Here is a tiny trained network, its code and every weight. The questions are about switching its units off for an input and a target symbol, where a switched-off unit gives its printed mean instead of its output.

import numpy as np


def w(rows, s, z=0):
    codes = np.array(rows[::2]) - 128.0
    scale = np.full(codes.shape[1], s)
    scale[-1] = z or s
    return codes * scale


def norm(h):
    return h / np.sqrt((h * h).mean(-1, keepdims=True) + 1e-5)


def f(y):
    return np.maximum(y, 0)


def softmax(a):
    e = np.exp(a - a.max(-1, keepdims=True))
    return e / e.sum(-1, keepdims=True)


def log_softmax(a):
    a = a - a.max(-1, keepdims=True)
    return a - np.log(np.exp(a).sum(-1, keepdims=True))


def net(x, mask):
    ids = ['ΓΔΘΛΞΠΨαζημτω'.index(c) for c in x.split()]
    T = len(ids)
    res = E[ids] + P[:T]
    u = 0
    for l in range(2):
        q, k, v = (norm(res) @ M[l].T for M in (Q, K, V))
        z = softmax(np.where(np.tri(T) > 0, q @ k.T / 2**0.5, -1e9)) @ v
        res = res + np.where(mask[u], z, O[l][:, -1]) @ O[l][:, :-1]
        u += 1
        y = f(norm(res) @ A[l][:, :-1].T + A[l][:, -1])
        res = res + np.where(mask[u : u + 4], y, B[l][:, -1]) @ B[l][:, :-1]
        u += 4
    return log_softmax(norm(res)[-1] @ U[:, :-1].T + U[:, -1])


Q, K, V, O, A, B = {}, {}, {}, {}, {}, {}
E = w([
[98,152,88,116,126],'Γ',
[118,136,106,108,138],'Δ',
[158,184,160,115,153],'Θ',
[145,113,121,107,160],'Λ',
[150,181,152,102,161],'Ξ',
[109,168,103,145,115],'Π',
[98,167,94,138,116],'Ψ',
[94,143,84,110,134],'α',
[172,204,112,97,148],'ζ',
[156,155,115,143,81],'η',
[129,98,108,3,220],'μ',
[80,124,137,115,170],'τ',
[149,59,177,106,125],'ω',
],0.03)
P = w([
[124,135,181,41,204],'0',
[111,156,155,10,129],'1',
[128,141,146,19,103],'2',
[123,132,142,32,115],'3',
[137,138,138,61,123],'4',
[131,141,124,89,130],'5',
[136,126,102,93,141],'6',
[131,114,70,114,143],'7',
[166,129,108,129,156],'8',
[158,117,84,159,164],'9',
[174,94,62,173,169],'10',
[175,111,45,200,174],'11',
[190,93,67,199,179],'12',
[185,127,46,183,198],'13',
],0.012)
Q[0] = w([
[243,133,42,116,223],'0.h0',
[165,12,227,104,2],'0.h0',
],0.0049)
K[0] = w([
[59,102,83,254,108],'0.h0',
[20,212,197,58,125],'0.h0',
],0.0059)
V[0] = w([
[147,45,218,107,162],'0.h0',
[2,168,116,139,236],'0.h0',
],0.0094)
O[0] = w([
[171,117,212,47,187,3],'0.h0',
[67,195,196,255,247,157],'0.h0',
],0.0093,0.0052)
A[0] = w([
[97,56,158,194,74,193],'0.n0',
[110,170,2,173,157,253],'0.n1',
[97,86,74,110,154,107],'0.n2',
[63,98,92,166,209,132],'0.n3',
],0.0099,0.0049)
B[0] = w([
[254,122,223,32,38,144],'0.n0',
[220,214,221,88,162,249],'0.n1',
[155,106,151,54,211,148],'0.n2',
[159,207,221,155,83,168],'0.n3',
],0.0071,0.015)
Q[1] = w([
[12,88,31,161,2],'1.h0',
[11,155,75,206,145],'1.h0',
],0.0092)
K[1] = w([
[12,149,148,40,128],'1.h0',
[45,203,113,67,148],'1.h0',
],0.011)
V[1] = w([
[163,73,220,29,216],'1.h0',
[85,255,73,22,131],'1.h0',
],0.0079)
O[1] = w([
[194,170,253,75,166,232],'1.h0',
[194,102,86,168,243,254],'1.h0',
],0.015,0.0041)
A[1] = w([
[42,96,233,133,167,235],'1.n0',
[141,64,2,95,116,77],'1.n1',
[211,211,75,15,180,253],'1.n2',
[73,105,191,98,43,78],'1.n3',
],0.0098,0.0047)
B[1] = w([
[74,78,131,212,20,152],'1.n0',
[126,124,179,185,167,136],'1.n1',
[128,12,186,234,77,252],'1.n2',
[132,169,139,255,157,133],'1.n3',
],0.0099,0.021)
U = w([
[111,167,93,144,61,239],'Γ',
[155,110,141,125,151,40],'Δ',
[166,127,174,25,93,49],'Θ',
[161,119,159,128,104,148],'Λ',
[65,156,118,146,119,176],'Ξ',
[80,153,128,159,125,50],'Π',
[82,176,122,148,135,132],'Ψ',
[97,152,167,153,154,29],'α',
[238,173,137,82,212,8],'ζ',
[174,2,85,161,34,43],'η',
[172,74,134,88,197,51],'μ',
[86,81,194,166,155,255],'τ',
[106,122,212,36,22,127],'ω',
],0.0087,0.0048)

Each question gives the input, a string of symbols that net reads in full, and the target symbol t.
The units are the heads (2 rows each of Q, K, V and O) and the neurons (one row each of A and B). Each row of codes is followed by its name. A weight is (code - 128) times the scale printed after its matrix; where a second scale follows, it is the last column's (O, A, B and U).
mask holds one flag per unit, layer by layer, with each layer's heads first. A switched-off unit (its flag False) gives its mean, the last column of its rows in O or B, instead of its output. The means were averaged over made-up inputs and are rounded, as every weight is.
A unit's drop is (log p(t) with every unit on - log p(t) with that unit switched off) / (log p(t) with every unit on - log p(t) with every unit switched off).
The circuit of an input: a set's keep is (log p(t) with only the set's units on - log p(t) with every unit switched off) / (log p(t) with every unit on - log p(t) with every unit switched off). Starting from all 10 units, units are removed one at a time, each time the one whose removal leaves the highest keep (on an exact tie, the one counted first), for as long as the keep stays at least 0.8.
units of the circuit, in order: the units of the circuit, biggest drop first
most important unit: the unit with the biggest drop
k most important neurons: the k neurons with the biggest drops, biggest first
top k neurons in layer l: the k neurons of layer l with the biggest drops, biggest first
drop of u: that unit's drop, to one decimal
input η Π τ Ψ η η Π ω ω Δ, target ω: most important unit => 1.h0
input η η Λ Δ, target η: units of the circuit, in order => (0.h0 0.n1)
input τ η α ζ Ξ ω η η Ψ Θ Θ ζ η Θ, target η: units of the circuit, in order => (0.h0 1.h0)
input η Ψ τ Δ Λ Θ η η Ξ, target η: units of the circuit, in order => (0.h0 1.h0)
input Θ Δ η η Θ, target η: units of the circuit, in order => (0.n1 0.h0 1.h0)
input η η ω τ η τ η ω η ω Θ, target ω: units of the circuit, in order => (1.h0 0.n1)
input Π Γ η Θ ω ζ, target ω: units of the circuit, in order => (1.h0 0.h0 0.n1)
input Ψ Θ Γ Π η ω Γ, target ω: units of the circuit, in order => (1.h0 0.h0)
input Θ ζ ω Π Ψ η Θ Π η ω Θ Ξ η Ψ, target η: 3 most important neurons => (0.n0 0.n3 1.n2)
input μ ζ α ζ ζ ζ η η η η Π, target η: top 2 neurons in layer 0 => (0.n1 0.n0)
input η Π μ Γ η α η Ψ, target η: 2 most important neurons => (0.n1 1.n2)
input Γ ζ η ζ η η, target η: drop of 0.h0 => 0.3
input η Θ η ζ Δ η Ψ ω, target ω: drop of 1.n2 => 0.2
input η η Γ ζ, target η: drop of 0.h0 => 0.4
input τ Ψ Π Π ω, target ω: most important neuron => (0.n0)
